Each row has two labels, one from each of two sets.
[  4.7  -2.2   4.2  30.7  10.1 -34.2 -36.6 -23.3  -0.2  -2.9 -11.1  23.4
  -8.6  -1.2  17.3 -13.0   2.3  22.2  -8.7   2.3   5.0   0.3 -13.2 -47.6
 -10.9   8.1  -8.6  -0.6   2.2  16.4  -8.5 -25.6  29.1 -18.6  13.4  17.0
  53.9  14.2  -8.4  -0.5   4.7   1.8 -11.2  -4.0   7.2 -25.0  -8.4 -11.5
 -76.9  -5.2  76.9   0.8  -2.3 -55.1]
J748 & T
[ -3.4   4.1   6.2   8.6   3.5  -3.3 -13.0  -2.7   1.8  -1.3  -2.1  22.1
  -1.1   5.7   8.9 -10.3  -5.6   7.5 -11.4   3.3  -2.2  -5.5   1.8 -10.1
  -1.2   9.7  -5.4 -12.4   2.7   8.1  -1.8 -10.4  -0.3 -13.0   2.1   6.0
  -1.9  23.6   9.4   4.0  -8.1   4.6  -4.7  -2.9   7.0 -12.0  -4.7  -2.8
 -59.1   1.5  24.2   1.0  -0.2 -30.5]
j240 & T
[  4.1  15.4  -1.0   0.6   9.7  26.3   3.5  14.7  10.0 -17.5  17.0   8.9
  -2.1   2.7  -3.9   3.3  -4.7  26.6  12.7   5.4  -9.6  -6.8  20.7  -3.4
   6.9   2.6 -12.6 -13.3  -3.8  18.9   1.8  -9.0   9.3 -23.3  -6.0   0.8
  -3.8  20.0 -36.2   7.8 -17.7  -0.7  -5.7   5.6   5.9   3.5  -8.2  17.0
 -21.3   1.3 -25.6   5.0  10.6 -19.6]
J885 & T
[  2.4  -1.2   1.5  -2.5   3.0  19.6   5.3   9.4   2.7 -12.1   9.6   0.4
  -3.4   4.7  -0.2   1.5   4.7  -8.6   2.8  -1.3  -4.2  -1.9   4.3  16.4
   2.0   3.5  -7.9   3.5  -4.1   1.5  -0.8  -0.2  -0.1   1.1  -2.6  -8.0
   6.1   4.2  14.8  -5.8  -0.8  -2.9  -7.4   1.2  -3.2  -0.5  -3.4   8.5
  28.5   0.9 -35.4   5.0   0.4  16.9]
J885 & T
[  5.8  11.3   0.6  -3.1   3.6  14.5  -0.2  -7.1  -2.0 -26.2  16.2  10.8
   5.5   6.4 -19.6  -1.9  -6.6   6.7  18.6   4.8  -2.6  -2.4   5.8  12.0
   1.3   7.4 -18.0   3.5   0.3  13.0   3.0 -12.5  15.7  -3.1  -5.1   1.2
  -0.6  14.9  15.0  -0.6 -13.5  -3.8 -13.2   2.9  -4.1  -3.1  -3.3  30.8
  17.6   1.4 -43.4  -0.3   6.9  -4.1]
J885 & T
[ -6.5   2.2  -1.5  -5.0   1.2  18.6   0.0  15.7   7.9 -11.9  21.7   6.2
   0.1   3.0   3.6   1.1   0.5  13.0   9.9  10.8  -4.7  -0.2   4.6   4.9
   8.7   4.0  -7.3 -15.0  -3.1   8.8  13.1  -6.0   1.3 -16.7  -2.2  -7.3
 -17.5  13.6 -13.4   7.3 -13.6   2.7   6.5   2.2   2.2   3.6   3.5   5.6
  -3.2   0.3 -31.5  -0.2   3.8 -15.5]
J885 & T
[  0.4   4.7  -2.2  -8.3  -5.0  -2.8  -3.4  -3.3  -3.0   1.7  -4.1   8.9
   5.2   2.6 -12.5  -0.6  -3.1  -0.5   1.2   3.3   3.0  -3.8   3.6  16.0
  -2.4  -1.7  10.3 -12.3  -1.9  11.8   9.3  -8.5  26.4   4.3  -2.1  13.0
 -27.7   2.3  24.8   2.1  -3.4   0.2   2.1   0.3  -5.4  -3.5   0.6  20.8
  20.3  -0.4 -28.4   1.3   5.1  -6.0]
j439 & P
[  3.4   0.3   5.2   0.5   5.7  24.1   5.6   3.9  -2.5 -12.5  11.7   3.0
  -6.4   4.1  -4.9  -4.4   0.2   1.0   9.4  -0.7  -5.5 -10.2   6.9   8.0
   5.8   8.3  -9.4 -12.6  -4.5   5.7 -10.4  -4.6 -15.6 -14.0  -1.4  -6.2
  -1.3  16.4   0.9  -0.4 -25.1   2.5 -11.9  -3.7   3.2  -6.6  -4.2   8.3
  -5.5   4.3 -28.7   5.3   4.8 -16.0]
J885 & T
[  7.7   2.5   0.4  14.6  -0.7  16.5 -10.4  -0.5  -0.7  -4.2   0.5  12.8
  -7.0  11.0   5.8  -9.4  -2.4 -30.4   5.2   2.3   5.7   9.9  10.5  10.9
   2.4   3.9 -21.9 -16.5   6.1  22.3   6.7   2.1 -24.7 -13.8   8.3  -7.5
  12.6  -7.1   3.8   8.4  20.2   3.3  -6.4   8.0   0.0  -0.3  -1.9  29.8
  41.1   8.6   7.2   2.6  -1.1  -0.9]
j296 & P
[  3.8   2.2   1.0   1.0  -1.6  16.9  -4.6  10.3   7.0 -22.3  18.4  13.2
   7.2   7.8  -3.2  -1.4   0.0  26.3  16.2  12.0  -5.6  -7.9   4.4  15.3
   4.0   4.0  -8.9 -13.1  -0.5  11.9  -5.7  -7.5  26.8 -25.4  -7.0   0.6
 -25.8  26.1  -1.8   5.5 -33.1   5.7 -11.4   2.6   0.5  -1.5   3.8  11.8
 -28.9  -1.9 -42.2   0.6   7.3 -13.5]
J885 & T
[  5.8  -5.0   1.5   7.0   4.1 -15.7 -15.1 -10.2   9.7 -27.1  12.5   7.9
  -2.4  -4.9  -8.7  -4.2  -3.4  37.2   6.4   8.6  -2.7  -6.9 -11.1 -16.7
  -9.2   4.7 -10.3  10.3   0.4  10.1  -8.5 -18.8  56.7  -8.5  -4.5   0.2
  28.1  17.0  -5.3  -2.0 -14.5  -7.7  -7.3   1.3  -2.8 -11.8  -2.7   0.4
 -67.6  -5.9  14.1   1.0   2.1 -27.7]
J748 & T
[  2.4   1.3   6.0   3.7  15.8  19.7   2.7   2.1  16.6 -24.7  19.8   3.0
  -0.6   2.8 -13.2   1.8 -11.3  18.9  10.6   0.1   6.5  -6.5  18.4   2.9
   7.7   3.0 -13.1  -7.5  -2.9  18.2  -6.5  -6.6  -4.3 -17.5 -12.1  -2.9
  11.0  18.0 -35.5   6.7 -13.3  -0.4 -12.8   0.0   9.0   0.5  -3.0  14.1
 -16.0  -1.2 -14.5   4.3  11.0 -13.3]
J885 & T
[  7.0   5.0   3.6   0.8  -2.5  -4.6   0.3 -25.1  -4.5   4.3   5.6   2.6
   3.2   1.4 -38.0   6.4 -10.6   0.5   4.6   6.7  17.3   3.5   8.3  -3.8
  -4.7  -1.9 -11.3 -19.3   1.5  10.7   3.3 -11.0  -6.3  -7.5  -6.1  16.8
 -34.2   9.9  -2.3  -0.5  -6.9   0.5   4.5   2.2   3.9 -11.7  -3.4  26.5
  18.9   2.3  -0.8   1.1  11.2 -15.4]
j439 & T
[ -8.7  -0.1   2.3  -8.9  15.8  45.3  12.7  25.9   0.6  -6.6  17.7  16.5
  12.5   0.3   4.4   2.7 -13.4  29.2   9.3  -0.2   4.9 -18.3  28.9 -15.2
  11.3   1.8  -4.1 -27.7  -5.0  14.8  -2.0  -5.5  -3.0 -37.4 -17.8  11.8
 -19.5  31.8 -48.3  14.4 -36.0   3.3  -7.5  -0.8  -0.5   7.8  -6.2   6.9
 -59.8   0.5 -37.1   2.8   9.2 -23.8]
J885 & T
